Here is a tiny trained network, its code and every weight. The questions are about switching its units off for an input and a class, where a switched-off unit gives its printed mean instead of its output.

import numpy as np


def w(rows, s, z=0):
    codes = np.array(rows[::2]) - 128.0
    scale = np.full(codes.shape[1], s)
    scale[-1] = z or s
    return codes * scale


def norm(h):
    return h / np.sqrt((h * h).mean(-1, keepdims=True) + 1e-5)


def f(y):
    return y / 2 * (1 + np.tanh(0.7978845608 * (y + 0.044715 * y**3)))


def log_softmax(a):
    a = a - a.max(-1, keepdims=True)
    return a - np.log(np.exp(a).sum(-1, keepdims=True))


def net(x, mask):
    res = np.array(x, float).reshape(1, 4) / 4 @ E
    u = 0
    for l in range(4):
        y = f(norm(res) @ A[l][:, :-1].T + A[l][:, -1])
        res = res + np.where(mask[u : u + 6], y, B[l][:, -1]) @ B[l][:, :-1]
        u += 6
    return log_softmax(norm(res)[-1] @ U[:, :-1].T + U[:, -1])


A, B = {}, {}
E = w([
[246,141,156,193,115,199],'x0',
[182,169,144,127,157,56],'x1',
[147,2,149,50,166,83],'x2',
[149,130,65,188,198,191],'x3',
],0.0069)
A[0] = w([
[185,145,118,35,36,225,55],'L0N1',
[162,138,71,131,193,191,92],'L0N2',
[151,206,119,232,110,180,1],'L0N3',
[41,54,227,205,132,207,92],'L0N4',
[179,2,61,23,174,95,128],'L0N5',
[177,164,55,156,88,123,97],'L0N6',
],0.0056,0.0023)
B[0] = w([
[124,92,160,158,107,113,139],'L0N1',
[82,143,135,178,147,164,163],'L0N2',
[138,161,124,156,197,160,198],'L0N3',
[149,93,138,138,128,129,148],'L0N4',
[112,123,105,80,117,153,252],'L0N5',
[106,102,161,140,247,92,146],'L0N6',
],0.011,0.0041)
A[1] = w([
[151,97,183,197,70,172,25],'L1N1',
[164,86,180,199,107,168,60],'L1N2',
[111,201,125,184,193,142,235],'L1N3',
[143,141,115,106,125,134,4],'L1N4',
[100,150,110,45,69,1,148],'L1N5',
[198,180,96,79,77,20,32],'L1N6',
],0.0091,0.0024)
B[1] = w([
[78,71,197,179,52,124,154],'L1N1',
[2,91,176,160,87,97,166],'L1N2',
[196,147,53,121,136,109,248],'L1N3',
[195,151,163,133,120,158,113],'L1N4',
[136,135,18,119,92,91,255],'L1N5',
[60,34,123,61,121,155,172],'L1N6',
],0.0092,0.0065)
A[2] = w([
[184,36,123,60,128,199,73],'L2N1',
[254,88,201,48,137,5,248],'L2N2',
[187,110,136,57,91,26,62],'L2N3',
[142,157,46,25,207,98,135],'L2N4',
[185,125,217,170,196,75,63],'L2N5',
[158,206,176,162,156,158,82],'L2N6',
],0.0075,0.0014)
B[2] = w([
[89,198,231,150,254,184,176],'L2N1',
[60,207,51,97,113,52,172],'L2N2',
[100,189,83,233,10,40,179],'L2N3',
[113,84,165,107,10,102,254],'L2N4',
[14,123,138,138,153,187,138],'L2N5',
[129,66,48,214,195,204,153],'L2N6',
],0.0073,0.0069)
A[3] = w([
[96,82,68,65,81,205,161],'L3N1',
[174,87,163,206,57,65,2],'L3N2',
[113,149,86,205,115,179,162],'L3N3',
[114,161,146,254,72,221,139],'L3N4',
[104,107,118,115,196,222,156],'L3N5',
[223,190,125,108,146,177,136],'L3N6',
],0.0081,0.0028)
B[3] = w([
[90,104,199,99,66,147,255],'L3N1',
[68,81,195,160,210,225,140],'L3N2',
[196,91,70,152,103,39,228],'L3N3',
[239,191,97,197,120,75,244],'L3N4',
[108,70,142,3,134,223,202],'L3N5',
[218,27,161,215,132,253,165],'L3N6',
],0.0073,0.0045)
U = w([
[78,140,22,57,40,43,175],'0',
[96,87,254,205,51,120,141],'1',
[105,218,164,94,229,72,54],'2',
[146,151,171,107,154,112,3],'3',
[102,84,174,53,202,242,105],'4',
[254,155,21,217,174,131,204],'5',
],0.013,0.0059)

Each question gives the input, the list of numbers given to net, and the class t.
The units are the neurons (one row each of A and B). Each row of codes is followed by its name. A weight is (code - 128) times the scale printed after its matrix; where a second scale follows, it is the last column's (A, B and U).
mask holds one flag per neuron, layer by layer. A switched-off neuron (its flag False) gives its mean, the last column of its row in B, instead of its output. The means were averaged over made-up inputs and are rounded, as every weight is.
A unit's drop is (log p(t) with every unit on - log p(t) with that unit switched off) / (log p(t) with every unit on - log p(t) with every unit switched off).
The circuit of an input: a set's keep is (log p(t) with only the set's units on - log p(t) with every unit switched off) / (log p(t) with every unit on - log p(t) with every unit switched off). Starting from the 12 units with the biggest drops (on a tie, the unit counted first), units are removed one at a time, each time the one whose removal leaves the highest keep (on an exact tie, the one counted first), for as long as the keep stays at least 0.8.
circuit, biggest first: the units of the circuit, biggest drop first
top k neurons: the k neurons with the biggest drops, biggest first
top k neurons in layer l: the k neurons of layer l with the biggest drops, biggest first
drop of u: that unit's drop, to one decimal
input [4,-8,5,-1], class 1: circuit, biggest first -> [L1N3]
input [5,1,6,1], class 4: top 3 neurons -> [L2N1; L1N5; L1N3]
input [2,-2,0,-7], class 1: circuit, biggest first -> [L0N5; L3N2]
input [-4,-2,7,5], class 4: circuit, biggest first -> [L2N1; L1N5]
input [-4,-2,5,5], class 4: circuit, biggest first -> [L2N1; L1N5]
input [5,4,1,-3], class 1: top 4 neurons in layer 1 -> [L1N3; L1N2; L1N1; L1N6]
input [4,7,7,1], class 0: top 2 neurons -> [L2N2; L0N3]
input [-1,7,3,6], class 0: top 2 neurons -> [L2N4; L0N3]
input [0,6,5,8], class 4: top 3 neurons -> [L1N5; L0N5; L0N2]
input [2,-6,3,-8], class 1: top 3 neurons -> [L1N3; L0N1; L3N2]
input [6,2,6,-1], class 2: top 2 neurons -> [L2N1; L1N5]
input [8,-6,0,-1], class 1: top 2 neurons -> [L1N2; L1N1]
input [-8,2,-4,8], class 5: top 2 neurons -> [L1N6; L0N5]
input [4,-2,8,1], class 4: circuit, biggest first -> [L2N1]
input [-2,-4,1,1], class 4: top 2 neurons in layer 1 -> [L1N5; L1N3]
input [-7,0,-5,8], class 5: drop of L2N3 -> 0.0
input [-4,-8,0,3], class 4: drop of L1N5 -> 0.1
input [1,-5,4,-1], class 4: drop of L2N1 -> 0.3
